[ 13  18   1   3   4   4 -36   2   1  -1 -10  -4   4  -5   3   7 -10  20
 -13  11   4  30  -1   3 -29  -6  -7  -2   9  -3  39  15 -14   6  17   7
  13 -21 -11 -81 -34  10  -6  -5 -11  16   3  -7  22]
J <39>
[  1  16  12  -4   9   0   1  11  -2  -6   0  -3   6   2  14   8   5  21
  -7  12   7  27   3  10  12  -4 -52  -9  -9  12  21  -9 -24   2   3  -8
  18 -19  -5 -22 -11  11   3   2  -4  16  13  -4   7]
J <45>
[  3  19  17  -3 -13  19   0   5  -4  -2   3   7   3  -6  16 -16   1  33
  -1  12   5  25 -17  -6  11  -3 -21  -7   6   0  25 -16 -13 -18  23  -4
  16 -14   8   3 -30  23   8   3   0 -41  10   4  -1]
C <38>
[-13  -4  -1  23  -6 -22  -3   8   0   5  -1  -2  -4  -5 -14 -19  -9   2
   6   5   4   6   6  -9  13 -15 -20  13  -3 -10 -27 -11  -7 -10   2  11
   6  13  -2  29  29 -11   4   4   6 -11   9 -11  14]
C <39>
[ -5  -5   0 -13   6  -4  -5  -5  -3  -8  15   0   2  -6  14 -12  15  15
   6  -9   4   3   2   1  26  -8  -7  20  10  -2 -11   1 -11  -8   1   0
   1  13   8  30   0  10   4  -3  -7  -5  22   4  -7]
C <38>
[ 18   3  -2  12  -2   1   8 -14   6  -8   1   3   5  23  12 -13 -10  17
   0   0   9   2   3  -7   3   2  -9  -5 -14 -52   3  18 -17  -9   4   4
  -7   4   0  41  -5  12   5 -13 -19 -29   4   2 -18]
C <38>
[ 29  15   2  -3  -9   3   5  16   7   7   2   8  -3 -14  12 -16  -8  24
   6  11   7  17   7  -1   0  -4 -38 -12  -6   0  -7   4 -26  -1  17   1
  14   5  -4   7  -3  13   3  -3  -7 -11  12  -3  -4]
C <39>
[-24   1  -6   4   1 -20   1  -8  -2  12  -9  15   2  -7  -3  11   1   5
   3  -2   3   1   1  10   9  -2  28   6  -2  -6  -7   6  -9  -2  -1  -1
  16 -14 -10 -38 -23  10  -6   9  -3   3   1  -5   4]
C <39>
[  6   9   5  -1   9   7  15  10  -5   1   1   1   3  -4   2  -4   7  15
   9  27  -1  13   0  -2  14 -22 -28   4  -2   0   2  -5 -10   1   7  -1
  16  -4  -4   6 -18  20  -2  10 -15  -1   9  -1   6]
C <39>
[  2   3   5  -7   3  -8   4   0  -2  11   6   2  30  -6  14 -20   8  21
   3   2   5   9   2  -7  43  12 -19   6   1 -16 -22   3   3  -7  -1   7
  10   8   8  72  14  -9   9  -4   1   0   7   8  -1]
C <39>
[ 22  25  20   6  14  -7  11   6 -11  -2   2  -4   4  -8  19  12  -1  51
  -9  15   8  19  -7 -10 -10   1 -57 -19   4   4  43   5 -24  -5  25   8
  14 -32  -3 -17 -23  18   2   8  -6  -4   8  -4  -5]
J <45>
[ 14 -14  11 -15   2   6  -5  -6   7  -8  -2   0  -1 -14   7 -12  -4   4
   8   1 -14  15  -9 -13  22 -19  -8  16 -12 -10   0  -4 -13  -4   8  -6
   2   5   9   0  -3  12   3   1  -3 -26   3  -4   2]
C <38>
[ -7   2   2 -15  -1 -12  -4  -3   2 -10   5   2  -7  -4  -3  -5   0   3
   2   2   1  16  -5   0  16 -24   2   8   9  -5 -25 -21 -22   2  -3  10
  31 -23  -2 -17  -2   0  -3  11 -10   8  11  -2   8]
C <39>
[ -2  -1   1  -9   9  -7   3  -4   1   3   6   4   4   5 -10 -14  -2  13
   4 -13   9  -9   7   4  -2  -1  13   0   0  -5  -8  19 -12  -2   3  -2
  10  13  -1  -3 -11 -10  -7  -7   4 -14   6   8   3]
J <38>
[ -4   3  10  -3  -8 -11  -5  -2  -2  -5  10  -4  -6   3  16 -16  16  13
   0   3   0   2   4  -7  35  -5 -39   2  -5  -8 -10 -10 -18 -14   8  -2
  13 -10  11  56   5   9  11  10  10   2  14  11  -9]
C <45>
[ 16  -2   1  -2  -8   3   8   9   3   7   0   0  -2 -19   5 -13   4  15
   9  14   2  18 -14  -3  10 -11 -14  -6  -9   8  -3   3 -18   5   4  -8
  12   0  -1  -9   2  12  -4  -5  -6  -4  13  -1   7]
C <39>
[ -1   6   9  -4  17  -4  13  18   8  -1  18 -14  11  -8   2 -17 -11  14
   0   8  -8  12   5 -11  11  -8 -67  -1  -1   3   7  -5  -3  13  -1  -6
  29   1  -5  15   1   0  28   2   8  24  17  -4  -1]
J <45>
[ -9  16  -4   9   5 -15  -4  -1  -3  11   2  -4   3   3  12   2  12  32
   1   3   2   0 -11  -4  17  14 -36  -6   8  -6  -2   1  19  -5   5  -1
   7 -27  -6  62  14  -7  24  -5  16   1  12  -4 -22]
J <49>
[ -3   7  -2   4   0 -17   6  -4  -6  -8   6  -2   9 -10   4  -7 -12   8
   5   0   6   8  -2  -4  10  -8 -38   8  -4   0  25 -14 -21  -3  19   5
   7 -13  -5   8   0   9  -7  19  -3  -1   9  -3   2]
C <45>
[  9  -6  -6  -8  12 -12   5  -2 -51   4 -20  -1  -5   0  -1  -3   7  -3
  -1  -9   1  -8   2  15  16  -6  39   7   6   4 -14  23 -15  -8  -1   2
   4   2 -10 -32  -6   4   0  -8  -2   6   6  22  -7]
C <38>
[-19  10   1 -11   5   9  -1  -1  -2 -14   9   2   1   9   7   6  16  31
  -7  -3  -6   6   3   7   8  -1  -8  -9   9   6  11   2   1  -2  10   0
  13 -21  -8  -9 -24  10  17  -1 -17  16   2  -6   9]
J <39>
[-35  -9  13 -68  18  31 -28  45  -4 -24  16   5  -3   6  -1 -27   4 -16
  -3   8  -3  30   0   4  37 -19 -55  20  10   2   2 -35 -57  -3 -15  -8
  49 -11   4 -81 -34  20 -11  12 -18  60  13  -3  55]
C <39>
[  9  11   1  -4   9  -4  -5  11  -1  -5  -9   3  -8  -6   4  -6 -23  11
   3   2   2  14   0   0   6  -7  -2   5   2  10   2   0 -21   2   2 -14
   5  10 -14 -31 -13  10  -3  -9   0 -15  -4   1  21]
J <38>
[-16  10  -9  10  -3 -23   0  -5   6   4   1  -3   4   5  -4   3  -3  18
  -5  -3   8  -9 -12  15   2  -5 -21  -9   7  16  -3  -9   2  -7  -8   6
   6 -17   5  -4  14 -16   1  -9   3  15   9  -9  -8]
J <45>
[-16  -4   8   8  -7 -13  -2   0  -9  -4   8  -1  10  -2  16   0  14  29
  -3   9   2  -2  -3   2  20 -11 -35  11   9 -28   4  -6  12 -13  10  10
   9 -25  13  31   9  15   1   4  -6  -2  11   2 -13]
C <49>
[ -2   1   5  -9   7   4  -7  -3   0  -5   8   4  -1   1  17   1  10  10
  -4 -21   4  -1 -10  -5  22  13  12  14  19  -6  12   9 -11 -10   3  -3
   1 -27   1   3 -18  18   7  -3   7  -1  -5   1  -3]
C <38>
[-22   6   0   1  11 -13  -7  10 -11  -2  -8  -2   5  -2  -4  26  -7  14
 -23  -4   3   0  -1   8  -4  -4 -14   4   7  17   9 -12 -12   6   5 -15
  15 -33 -17 -73 -30   5 -10  -5  -6  43   3  -7  18]
J <45>
[ 11   9   9  -7   9   7   0  17   5  -6   8  -3  -2  -5   3 -16 -12  24
   0   8   7  16   3  -5   0  -6 -19   3  -1  -4  15   7 -18   2  19 -12
 -46  -5   0 -43 -23  16  -7 -10   2  -7   3   5  23]
J <39>
[ 35  11  -8   5   1 -13   7   0   8   8   8  -3   4 -30  -2 -39 -54   8
  25   7  24 -12   3 -26   0  -5 -74   0 -22  -3 -15  -6 -24  15  24 -21
 -23  46  -5   7  47  -5 -25 -12  11 -42  14   4   2]
J <49>
[ -4  12   5   1   3  16  -8  20  -4 -17  18  -3   0  -3  12 -15  -9  24
  -7  -2   7  11  -9 -23  22   8 -34  -5  -2 -11  12  23   5 -15  15  -8
   7  12   3  37 -35   6   8  -4   3 -34   6   3 -12]
J <38>
[ 31   9  -8  -7  -4 -14  25 -16   4   2  -5  -4  -3 -27  -4  28 -30   3
  -6  13  -5  10   0  15 -32   2   9 -23 -16  17 -10  11 -30  20   8 -11
  -1 -22 -22 -81 -19  10  10 -16   7  10  -1 -12  23]
J <45>
[ 10   2  -7   0  15  -6  10  14   9  -4   4   3   0 -10 -62  -8 -26  14
   5   6  25  11  -2 -24  -7  -6 -48 -16  -5   0  -2   5  -9   1   8 -14
   8   6  -5  -8   3 -38  -6   9  12  -8  14  27   5]
J <45>
[ 59   2   4  -9   8   8  -6  15  19 -10  12  -5   4  -4   6 -32 -12  18
  11   4   3  10  -1 -31  16 -10 -81   1  -9  -9   7  -9 -17  -4  18 -12
   0  30  12  43  21  14  12   2  11 -25   9   1   4]
J <39>
[ 12  -6   4 -18   4   2 -13   2  -2   4   7  -5   7  -5  21  -7  -1  35
   7  -2   6  11  44  -2  14   0   5   4   5   1   9  13 -14 -15   6   4
  14  -9  11 -21 -21  28  -1  -6  -5   9  11   5  24]
C <38>
[ 23   5  -5   9   4 -17   9  -7   1  -6  -8   1  -1 -15   0  -5  -5  -2
  16   8   8  -9   0  -3   4 -10 -27  -5  -5   0 -23 -16 -26   1   7  -3
   9  15   5 -14   6  -1  21  -1   1  17   2   1  11]
C <45>
[ -1 -17  10  24   5  -6   4  -9  -6  -4  -4  -5   3 -14   4  -7  -7  34
   9   6   3 -12  -1 -16   4  -3 -49 -13   1  -3  -8   7  18   2  -1   3
   5  14   0  70  33  -1   7  -1  12 -21   7   1 -21]
J <45>
[-20  -4 -23   4   4 -20  -4   0   0  -5  -2  -7   7  12  13 -20   1   7
 -22 -10   1  -6  -1   3  25  -6 -33  15   6  -1 -17  -8  29  -9 -30  -1
   3  -2   3  65  41 -28  12 -15   8 -15   8  -4 -37]
J <49>
[ -9  17  12 -19   2  -1  -1  12   2  -6   3  -1  11   2   8  -8  -1  31
  -3   5  -6   7  -5   0   0   7 -19  -4   4  21   7  -4  -4 -11   3   4
  18 -13  -2   3  -5  21  15  10   3  18  12   2   2]
J <39>
[ -5  10  -2 -20  11   1 -13   6  -1  -1  -2  -3   1  -8   8  -4  -9  22
  14  11  -3  -5  12  -6  22   7 -23 -13  -4   3  -4   3  -6   2   4   0
   3  14   3  12  10   9   3  -3   1   0   7  -9   5]
J <39>
[-20 -11  16  -5   7 -23 -18   5  -4  -9   5  -3  -4   6  -8  -9  11 -11
 -10   4   6  13  -3   7  28  -8 -27  14  14  -7 -18  -7   4  -8  -6  10
   9 -13   9  31   7  -2  -8   6   8  23   7   3  -5]
C <45>
[ 47   5   4  -5   5   8   6  12  10  -5  17   0   6 -22   7 -17 -31   8
  16   1   7  22   4 -15   4  -3 -10  -4  -3  -6   5   4 -34   0   9 -20
  -5  12  -6  -5 -11  22   1   1   5 -13   6   3  10]
C <38>
[ -5  27  -8 -10  10   1   2   2  11   8   8   0   4   2   6   3   2   6
   0  -9   5   4   1  10   6   0  26  -1   2   8  -2  24  11   4   1  -2
  10   4 -11 -22  -8  -1 -10   1  -5  -9  -4  -6  23]
J <39>
[ -5  13   9 -12  11   2 -14  16 -12 -10   8   5   3  16   6  -6   6  33
  -6   2  -3  10   4   7  22   1 -13  -6   2  -5  18  12  -6 -12   2  -2
  31 -10  -8  -9 -18  29   0 -12  -4 -34  -7   2  -6]
J <38>
[-11  28   3   0   1 -15   7   1   0  -4  -6  -2  -2   1  12  10  11  75
 -16  -7   0 -35   6   3   8  -6 -15  -1  14   2  -3  -4  12  -3   1  -2
  15 -15   3 -14   5   8   0  -5 -21  25   3 -10   2]
J <45>
[ -2  -1  17  -1   6   3  -3   3  -3 -20  11  -7  -4  28  15  -6  -9  15
   5  13   0  17  -7 -16  33 -10 -69   3  -5  -3  -6 -20 -14  -2  13  -1
  11   1   7  37  13  14  10   4   9  -7  14   4   2]
C <45>
[ -1   8  -6   6   2  -5   0  14   4 -12   8  -5   3  -8   7 -12 -27   8
  10   7   0  22   2 -15  16 -13 -44  14 -11  -6   3 -26 -37  10  -3   1
   6   2   7 -18 -18   3 -11   6   3   5   5  -1  17]
C <45>
[-24  -8  -6 -11   3 -10 -19   2   3  -2   2   2   5  14   5 -18  16  14
  -9  -2  -6 -21   3   8  37   8  -2   9   9  -8 -22   8  25 -15  -2  11
  -5   5  11  81  27  -3  17  -8   7 -25  15  -7 -25]
J <38>
[ -3   1   5   0  -7   4  -1  11   6   0  -1 -12   0  -5   9 -23  17   8
   6   2   4  11  -3  -8  35  -6 -38  12  -7 -15 -25   7   4 -11  14   2
  17  16  11  45  12  -3   3   4   3 -21  13   4 -15]
C <39>
[ 57   7  12  23 -20   5  32  -1  13   2   6   2  11 -39  10 -17 -55  29
  27  27  12  28   3 -22 -11   5 -76 -19 -23 -10 -15  15 -29   5  37 -10
  11  17   1  28  29   6   5 -11   4 -70  34 -12 -17]
C <49>
[ 20   3  -2   4   3  -9  12   4   2   2   1   1   3 -25  -6   4 -19   1
  11   9   9  21   2   7 -14  -6 -26   3  -4  16  -3   6 -29   4  11 -15
  -1 -10  -9 -41   0   3   0 -14   2  -8  21  -3 -11]
C <45>
[ -8  -6   7  -6   5  -5 -23  -4  -1  -7   6   0   3   5  20 -32  26  19
   5  -4  18 -12  -1  -2  50 -11   3  22   7 -22 -23  11   6 -26 -10  13
   6  14   9  74 -12  15  16   1  -1 -29  14   4 -22]
C <38>
[  5  11   0  13   4   2   7   2   0   1   8  -6   0 -10  12  -7  14  28
   8   3  10   1  -2 -13  12  -4 -37  -7  22  11   9  -1  -7  -2   9  12
  -2 -22  -1  36  -4  11   8  11  12   4  21  -3  -5]
C <45>
[-16  -6  -8 -11   5  -9 -16  -7  23   0 -17   6   0   8  -6 -17  12  22
  -6 -19   9 -11   0   8  18   0  27   3  11  -3 -13  26  16   1  -9   2
   2  13 -10  22   2  -1  15 -21   1 -18  -9   7  -7]
J <38>
[  7  26  13 -11   6  22  -1  -2 -18  -5   4   4   1  -9  22 -20  -1   8
  -2   6   4  24   3  -6  15   7 -19  15  32  -7  29  16 -22 -12  15 -11
  23 -21   4 -17 -37  29   0   1  -5 -14   6   4   3]
C <38>
[  0   8  72 -24  -5  -8 -25   5  -4   2 -13   3   8  -5   1 -13  -9  -1
   7  -2 -13  23  -9   8  22 -13  -6  -1  -7   6  -9 -12 -19   6  -6  -2
   7 -12   0 -51 -14   2  -8   0   1  19   8  -4  28]
J <39>

[ -3  -1  -1  -2  -8  -2  -6 -10   6   2   5   7  -4   2  -1  -4  10  -4
  -2   1  -6  -1  -2  -3   0   0  -2  -1   3   4   7  11  -5   1   8   1
  -7   8  -1   5   1 -12   5   4   0 -10  -3  -3  -7]
T L
[ -5   3  -1   9  -8   1 -11  -6   5   6  10   5  -7   2   5  -3   8  -1
  -1  -6  -4   6  -1  10   2   4  -1   6   1   2   1  20 -10   2   6  -2
 -15   5   2   3  -2  -7   5   1   0 -16   5  -3 -15]
T L
[-18   1  -3   8 -20   5 -19   4   7   2  27  -2   2   3   1  -2  -1  25
  -9  17 -28  12   4  -7 -18   2   7  15  -3  20  12  41 -18  10  -1 -26
 -15  11 -13  -1  10 -12   7 -11   6 -13   9  -2  -1]
F L
[-11   4   0   4  -6   5  -9  -5   1   7   1   7   1   3   3   5   2   6
   4 -10  -2  -4  -6   8   1   8  -3  -3   0  -5  -9   1  -7   2  13  -6
  -5  -9  -2   2  -4   5  -1  -7   1  -8   7  -4  -5]
F L
[-12   1  -2  -7  -1  -3 -15 -11  -3  -5  10   2  -4   8   5   4   5  13
  -1   7 -13   1  -7  -3  -3   3  -2  -3   3  12   5   6  -6   2  -6  -5
  -2   9  -4   5   2  -1   1  -1   1 -16  -1  -5   4]
F Z
[ -7   4   3   0   9   0 -11   9  -5   1   6  -3  -5   4   1  -2  -3  12
   0   5 -10   5  -4   9   0   4  -5  -1   7   9   3   1   3   4  -1  -4
  -3   2   0  -3  -5   2  -4  -3   3  -9   4  -1   1]
F L
[-13   4  -1  -2   4   1 -14 -13  -1  -6   5   3  -5   8   2   3   3  13
   0   7 -21   0  -7   5  -5   5  -6  -3   2  15  10   3  -5   5   2 -10
   0   1  -7  -2   3  -2  -5   0   4 -16   0 -10   7]
F L
[ -7   3  -1  -1   6   0  -7  -7   6  -2   3   2  -4   4   0   0   5  14
   1  13 -22   3  -2   4 -10   0  -3   3   0  17  17   9   0   5   3 -12
  -2  -1  -2  -4   3  -9  -6   4   6  -6   2  -1   6]
F L
[-14   5  -2   3   0   3 -18   2  -2   3  20   2  -1   5   7   1   0  15
   1   5 -16   1   2   3  -2   7  -4   1   5  17   1   9  -7   7  -2  -9
  -4   2  -3  -3   0  -2   0  -3   7 -16  20  -5   3]
F Z
[ -9   4   2   2  -2   3 -16   6  -6   4  17   3  -2  10   6  -3  -5  14
  -4   3 -14   4  -4   8  -5   9  -9   9  -4  18   6  16  -3   9  -3 -10
 -10   5  -6  -4   6  -2   5  -4   4 -15   7  -1  -3]
F L
[-17  -1   0   4   3   3 -16 -14   1   7   1  -3  -5   7   2   1  -1  16
   3  -4 -11   5 -13   5  -2   5  -6 -10   2   2  -4   8  -4   3   5  -9
  -9  -1  -3  -2  -2   6  -6 -11   2 -13   8  -3  -6]
D Z
